Below is a small trained network, with its code and all its weights. Each question gives an input and a class and asks what happens when units are switched off, that is, made to give their printed mean instead of their output.

import numpy as np


def w(rows, s, z=0):
    codes = np.array(rows[::2]) - 128.0
    scale = np.full(codes.shape[1], s)
    scale[-1] = z or s
    return codes * scale


def f(y):
    return y / 2 * (1 + np.tanh(0.7978845608 * (y + 0.044715 * y**3)))


def log_softmax(a):
    a = a - a.max(-1, keepdims=True)
    return a - np.log(np.exp(a).sum(-1, keepdims=True))


def net(x, mask):
    res = np.array(x, float).reshape(1, 5) / 4 @ E
    y = f(res @ A[0][:, :-1].T + A[0][:, -1])
    res = res + np.where(mask, y, B[0][:, -1]) @ B[0][:, :-1]
    return log_softmax(res[-1] @ U[:, :-1].T + U[:, -1])


A, B = {}, {}
E = w([
[9,174,59,158,123,223,16],'x0',
[247,9,74,135,150,53,37],'x1',
[224,133,254,91,99,189,43],'x2',
[71,7,190,225,191,175,145],'x3',
[79,187,194,149,200,4,74],'x4',
],0.0062)
A[0] = w([
[74,181,191,140,187,16,87,169],'N0',
[171,212,74,64,84,99,96,131],'N1',
[184,169,229,99,60,150,35,221],'N2',
[91,176,154,98,131,153,168,50],'N3',
[62,106,56,156,138,58,168,83],'N4',
[153,95,171,104,98,93,213,192],'N5',
[115,78,156,189,216,172,170,61],'N6',
[143,76,70,91,75,210,190,253],'N7',
[84,177,173,136,128,160,168,88],'N8',
[97,81,160,210,159,158,136,52],'N9',
[84,155,163,120,128,198,208,41],'N10',
[144,99,236,159,129,185,91,133],'N11',
[99,145,62,180,122,161,31,96],'N12',
[103,130,58,192,152,81,190,212],'N13',
[61,134,115,131,115,202,38,43],'N14',
[91,188,183,142,102,157,174,55],'N15',
[167,50,57,108,153,102,49,228],'N16',
[181,95,198,136,151,73,254,97],'N17',
[109,189,172,134,113,149,197,21],'N18',
[149,96,182,58,121,87,198,183],'N19',
[124,67,141,194,171,137,122,89],'N20',
],0.008,0.0013)
B[0] = w([
[160,116,211,184,147,248,83,243],'N0',
[207,202,71,217,144,172,200,222],'N1',
[65,115,68,42,207,134,156,254],'N2',
[163,119,164,127,124,74,147,170],'N3',
[79,103,133,52,184,128,140,205],'N4',
[73,146,107,148,104,117,33,195],'N5',
[165,204,68,185,128,98,188,193],'N6',
[94,112,203,158,197,254,60,218],'N7',
[159,99,156,79,75,87,150,182],'N8',
[142,187,54,189,103,112,155,184],'N9',
[176,100,185,120,85,88,169,190],'N10',
[106,149,48,109,214,113,199,206],'N11',
[126,118,118,136,77,55,81,218],'N12',
[82,123,156,95,208,154,185,208],'N13',
[105,112,91,133,92,71,70,223],'N14',
[147,99,165,107,103,86,156,186],'N15',
[189,83,216,80,76,78,195,231],'N16',
[68,127,89,165,95,88,56,234],'N17',
[163,88,129,124,111,81,120,177],'N18',
[69,152,89,144,115,102,78,195],'N19',
[190,141,124,163,113,133,209,179],'N20',
],0.0078,0.0067)
U = w([
[188,251,30,215,132,124,200,121],'0',
[67,127,82,59,228,119,157,130],'1',
[193,73,199,110,52,61,156,79],'2',
[58,142,70,174,61,83,22,31],'3',
[128,132,193,182,166,209,75,253],'4',
],0.011,0.0028)

Each question gives the input, the list of numbers given to net, and the class t.
The units are the neurons (one row each of A and B). Each row of codes is followed by its name. A weight is (code - 128) times the scale printed after its matrix; where a second scale follows, it is the last column's (A, B and U).
mask holds one flag per neuron, in row order. A switched-off neuron (its flag False) gives its mean, the last column of its row in B, instead of its output. The means were averaged over made-up inputs and are rounded, as every weight is.
A unit's drop is (log p(t) with every unit on - log p(t) with that unit switched off) / (log p(t) with every unit on - log p(t) with every unit switched off).
The circuit of an input: a set's keep is (log p(t) with only the set's units on - log p(t) with every unit switched off) / (log p(t) with every unit on - log p(t) with every unit switched off). Starting from the 12 units with the biggest drops (on a tie, the unit counted first), units are removed one at a time, each time the one whose removal leaves the highest keep (on an exact tie, the one counted first), for as long as the keep stays at least 0.8.
circuit, biggest first: the units of the circuit, biggest drop first
unit that matters most: the unit with the biggest drop
k most important neurons: the k neurons with the biggest drops, biggest first
drop when u is switched off: that unit's drop, to one decimal
input [2,-4,-3,6,-1], class 0: circuit, biggest first -> N6
input [-8,0,5,5,-4], class 3: circuit, biggest first -> N17; N5
input [-7,-5,-5,-6,0], class 3: circuit, biggest first -> N17; N5
input [0,5,-4,-1,-1], class 2: 2 most important neurons -> N16; N2
input [-3,-6,-8,-7,3], class 1: 2 most important neurons -> N4; N13
input [2,7,-7,3,-8], class 4: 3 most important neurons -> N7; N2; N11
input [-7,0,8,8,-6], class 0: circuit, biggest first -> N6; N11
input [-8,4,0,7,7], class 3: 2 most important neurons -> N17; N5
input [1,8,6,6,6], class 2: 2 most important neurons -> N16; N1
input [-6,-7,1,8,3], class 0: 4 most important neurons -> N6; N9; N11; N16
input [-1,-7,-5,-1,-1], class 2: 2 most important neurons -> N10; N2
input [-6,-5,0,4,-7], class 4: 2 most important neurons -> N7; N14
input [-1,2,-4,-7,8], class 4: 2 most important neurons -> N0; N6
input [4,-7,-5,5,3], class 2: circuit, biggest first -> N10; N8; N15
input [6,0,2,2,-3], class 3: unit that matters most -> N14
input [-8,0,-7,8,-7], class 0: 2 most important neurons -> N6; N20
input [-7,5,3,-5,5], class 3: 2 most important neurons -> N17; N19
input [-8,-2,2,-6,-5], class 3: circuit, biggest first -> N5; N17
input [-1,-2,-1,1,-4], class 4: drop when N2 is switched off -> 0.2
input [8,-8,8,4,0], class 1: unit that matters most -> N11
input [6,-2,8,2,-5], class 1: drop when N2 is switched off -> 0.3
